Here is a tiny trained network, its code and every weight. The questions are about switching its units off for an input and a class, where a switched-off unit gives its printed mean instead of its output.

import numpy as np


def w(rows, s, z=0):
    codes = np.array(rows[::2]) - 128.0
    scale = np.full(codes.shape[1], s)
    scale[-1] = z or s
    return codes * scale


def f(y):
    return np.maximum(y, 0)


def log_softmax(a):
    a = a - a.max(-1, keepdims=True)
    return a - np.log(np.exp(a).sum(-1, keepdims=True))


def net(x, mask):
    res = np.array(x, float).reshape(1, 7) / 4 @ E
    y = f(res @ A[0][:, :-1].T + A[0][:, -1])
    res = res + np.where(mask, y, B[0][:, -1]) @ B[0][:, :-1]
    return log_softmax(res[-1] @ U[:, :-1].T + U[:, -1])


A, B = {}, {}
E = w([
[204,119,200,68,154,178,87,156,252,200,207],'x0',
[222,24,161,150,174,63,176,44,112,171,66],'x1',
[122,132,134,110,128,126,146,116,129,110,137],'x2',
[117,133,139,103,137,131,154,110,131,108,141],'x3',
[123,133,148,126,140,108,119,120,123,118,139],'x4',
[87,103,88,58,75,185,38,28,54,161,166],'x5',
[121,136,116,133,133,130,111,116,151,126,107],'x6',
],0.014)
A[0] = w([
[78,167,61,164,127,144,135,106,58,102,99,219],'n0',
[142,88,149,145,171,48,199,131,129,121,78,165],'n1',
[71,181,120,77,96,187,105,158,108,147,172,114],'n2',
[149,63,133,80,110,135,75,35,74,169,113,46],'n3',
[203,126,197,79,134,160,98,137,251,204,211,141],'n4',
[117,106,162,83,135,170,71,136,173,179,173,87],'n5',
[194,61,120,150,165,75,154,110,148,122,63,199],'n6',
[117,152,114,159,113,128,136,167,82,110,123,196],'n7',
[71,177,151,121,113,117,93,119,97,105,191,166],'n8',
[104,155,146,178,137,135,160,165,135,97,130,217],'n9',
[70,167,109,106,95,192,74,147,165,166,158,102],'n10',
[123,144,86,133,124,205,86,117,112,112,171,84],'n11',
[61,238,127,155,111,175,135,224,150,95,161,232],'n12',
[146,74,135,106,144,140,111,35,86,168,111,29],'n13',
[121,185,125,128,134,109,146,234,154,89,119,254],'n14',
[84,180,114,116,105,211,61,108,86,124,171,184],'n15',
],0.013,0.0076)
B[0] = w([
[56,117,73,118,82,50,113,135,52,134,72,234],'n0',
[160,116,194,179,148,100,214,104,107,165,86,220],'n1',
[62,165,117,60,145,179,36,148,124,177,120,217],'n2',
[125,40,33,145,104,82,94,113,191,15,210,203],'n3',
[232,207,160,83,246,226,162,231,238,129,187,252],'n4',
[152,122,107,86,156,206,68,170,190,139,182,200],'n5',
[168,91,195,217,143,138,203,87,106,163,107,224],'n6',
[97,104,140,124,84,105,113,157,64,113,100,181],'n7',
[51,174,124,96,104,134,78,172,120,131,82,196],'n8',
[160,111,151,139,107,102,168,73,124,88,126,180],'n9',
[118,128,116,71,142,157,40,203,114,100,169,214],'n10',
[107,175,191,57,115,176,74,160,160,137,142,185],'n11',
[148,50,28,136,93,75,59,78,178,14,238,247],'n12',
[155,59,54,174,86,94,145,98,190,44,204,186],'n13',
[164,30,67,206,118,62,143,46,199,78,185,204],'n14',
[63,188,88,73,72,128,92,193,63,191,88,237],'n15',
],0.011,0.03)
U = w([
[76,43,30,184,62,74,107,64,85,69,156,189],'0',
[183,79,67,144,162,167,104,138,223,79,235,88],'1',
[136,96,206,208,106,98,183,83,42,202,22,217],'2',
[213,152,231,165,205,169,196,162,191,219,82,1],'3',
[34,174,76,76,69,131,76,144,21,187,60,159],'4',
[83,187,139,66,135,252,63,173,134,214,156,80],'5',
],0.011,0.0064)

Each question gives the input, the list of numbers given to net, and the class t.
The units are the neurons (one row each of A and B). Each row of codes is followed by its name. A weight is (code - 128) times the scale printed after its matrix; where a second scale follows, it is the last column's (A, B and U).
mask holds one flag per neuron, in row order. A switched-off neuron (its flag False) gives its mean, the last column of its row in B, instead of its output. The means were averaged over made-up inputs and are rounded, as every weight is.
A unit's drop is (log p(t) with every unit on - log p(t) with that unit switched off) / (log p(t) with every unit on - log p(t) with every unit switched off).
The circuit of an input: a set's keep is (log p(t) with only the set's units on - log p(t) with every unit switched off) / (log p(t) with every unit on - log p(t) with every unit switched off). Starting from the 12 units with the biggest drops (on a tie, the unit counted first), units are removed one at a time, each time the one whose removal leaves the highest keep (on an exact tie, the one counted first), for as long as the keep stays at least 0.8.
units of the circuit, in order: the units of the circuit, biggest drop first
most important unit: the unit with the biggest drop
k most important neurons: the k neurons with the biggest drops, biggest first
drop of u: that unit's drop, to one decimal
input [-3,4,3,5,-5,1,-3], class 0: most important unit	n4
input [-6,-6,-4,0,3,1,-4], class 4: 2 most important neurons	n15, n3
input [3,7,7,-8,4,0,-4], class 3: units of the circuit, in order	n12, n6
input [5,1,8,2,-2,0,-4], class 3: units of the circuit, in order	n12, n4
input [0,-6,1,0,-1,5,-2], class 4: 2 most important neurons	n4, n15
input [0,-1,-3,-4,3,-7,-5], class 0: 2 most important neurons	n4, n5
input [-4,8,6,4,-1,0,-2], class 2: 3 most important neurons	n12, n1, n6
input [5,-8,1,1,8,1,2], class 5: 2 most important neurons	n2, n15
input [-4,-6,3,7,-7,0,-3], class 0: 2 most important neurons	n12, n14
input [-4,-6,2,-2,4,-6,-6], class 0: drop of n2	0.0
input [-2,6,8,-5,-4,-2,4], class 2: drop of n4	0.2
input [0,8,3,-8,-3,-4,-1], class 2: drop of n4	0.3
